Below are the code and all the weights of a small trained network. Each question names an input and a class and asks about switching units off, where a switched-off unit gives its printed mean instead of its output.

import numpy as np


def w(rows, s, z=0):
    codes = np.array(rows[::2]) - 128.0
    scale = np.full(codes.shape[1], s)
    scale[-1] = z or s
    return codes * scale


def f(y):
    return np.maximum(y, 0)


def log_softmax(a):
    a = a - a.max(-1, keepdims=True)
    return a - np.log(np.exp(a).sum(-1, keepdims=True))


def net(x, mask):
    res = np.array(x, float).reshape(1, 6) / 4 @ E
    y = f(res @ A[0][:, :-1].T + A[0][:, -1])
    res = res + np.where(mask, y, B[0][:, -1]) @ B[0][:, :-1]
    return log_softmax(res[-1] @ U[:, :-1].T + U[:, -1])


A, B = {}, {}
E = w([
[179,155,201,150,26,168,191,152,213],'x0',
[130,149,125,140,115,146,120,124,99],'x1',
[128,125,128,121,121,142,136,136,116],'x2',
[80,63,110,208,1,45,83,193,82],'x3',
[129,107,134,119,137,111,131,122,145],'x4',
[126,158,119,146,134,133,136,137,115],'x5',
],0.0079)
A[0] = w([
[246,166,172,129,174,170,140,94,95,65],'n1',
[130,158,210,124,100,197,210,117,164,47],'n2',
[222,160,92,102,182,153,169,156,126,33],'n3',
[116,56,162,205,57,105,123,213,143,131],'n4',
[191,144,164,82,169,222,176,60,192,62],'n5',
[115,54,110,222,82,89,127,186,121,3],'n6',
[254,142,199,129,75,149,180,147,238,132],'n7',
[199,123,198,208,56,152,161,206,160,7],'n8',
[224,127,173,119,158,190,167,68,177,118],'n9',
],0.0068,0.0039)
B[0] = w([
[71,111,188,106,53,25,123,157,86,184],'n1',
[212,43,89,163,192,86,90,222,62,191],'n2',
[38,169,166,156,84,117,77,163,108,167],'n3',
[62,162,150,34,57,131,133,32,188,254],'n4',
[52,223,210,94,108,82,20,30,173,230],'n5',
[50,212,254,93,67,92,14,126,161,214],'n6',
[148,54,44,181,193,135,152,160,50,251],'n7',
[144,13,77,236,230,131,98,235,104,205],'n8',
[58,179,168,89,52,145,103,64,116,217],'n9',
],0.0063,0.0072)
U = w([
[64,234,253,45,17,164,144,110,248,9],'0',
[105,155,79,74,110,160,203,101,181,254],'1',
[97,32,39,125,253,139,84,149,85,56],'2',
],0.0052,0.0057)

Each question gives the input, the list of numbers given to net, and the class t.
The units are the neurons (one row each of A and B). Each row of codes is followed by its name. A weight is (code - 128) times the scale printed after its matrix; where a second scale follows, it is the last column's (A, B and U).
mask holds one flag per neuron, in row order. A switched-off neuron (its flag False) gives its mean, the last column of its row in B, instead of its output. The means were averaged over made-up inputs and are rounded, as every weight is.
A unit's drop is (log p(t) with every unit on - log p(t) with that unit switched off) / (log p(t) with every unit on - log p(t) with every unit switched off).
The circuit of an input: a set's keep is (log p(t) with only the set's units on - log p(t) with every unit switched off) / (log p(t) with every unit on - log p(t) with every unit switched off). Starting from all 9 units, units are removed one at a time, each time the one whose removal leaves the highest keep (on an exact tie, the one counted first), for as long as the keep stays at least 0.8.
units of the circuit, in order: the units of the circuit, biggest drop first
k most important neurons: the k neurons with the biggest drops, biggest first
drop of u: that unit's drop, to one decimal
input [6,-1,-2,3,6,5], class 2: 2 most important neurons => n8, n7
input [-4,5,3,6,-6,-2], class 0: units of the circuit, in order => n6, n7
input [-1,2,-6,-8,7,1], class 0: units of the circuit, in order => n5
input [8,1,-7,4,5,4], class 2: 2 most important neurons => n8, n7
input [7,-6,-6,-5,-8,8], class 2: units of the circuit, in order => n7, n2
input [6,2,2,1,-4,3], class 2: units of the circuit, in order => n8, n7
input [-3,-6,2,-4,2,-6], class 0: 2 most important neurons => n7, n8
input [-2,-3,1,6,-2,5], class 0: 2 most important neurons => n6, n7
input [-7,1,-2,-8,2,2], class 0: units of the circuit, in order => n5, n7
input [8,1,6,-7,2,3], class 2: 4 most important neurons => n7, n2, n8, n4
input [8,1,1,-4,-5,4], class 2: 3 most important neurons => n7, n2, n8
input [-5,-8,0,-5,-6,-7], class 0: 2 most important neurons => n7, n8
input [8,0,-3,-2,-1,1], class 2: drop of n7 => 0.2
input [5,-3,1,4,-4,8], class 2: units of the circuit, in order => n8
input [5,-4,1,-1,-6,2], class 2: drop of n7 => 0.2
input [7,0,3,-4,-2,-4], class 2: drop of n2 => 0.3
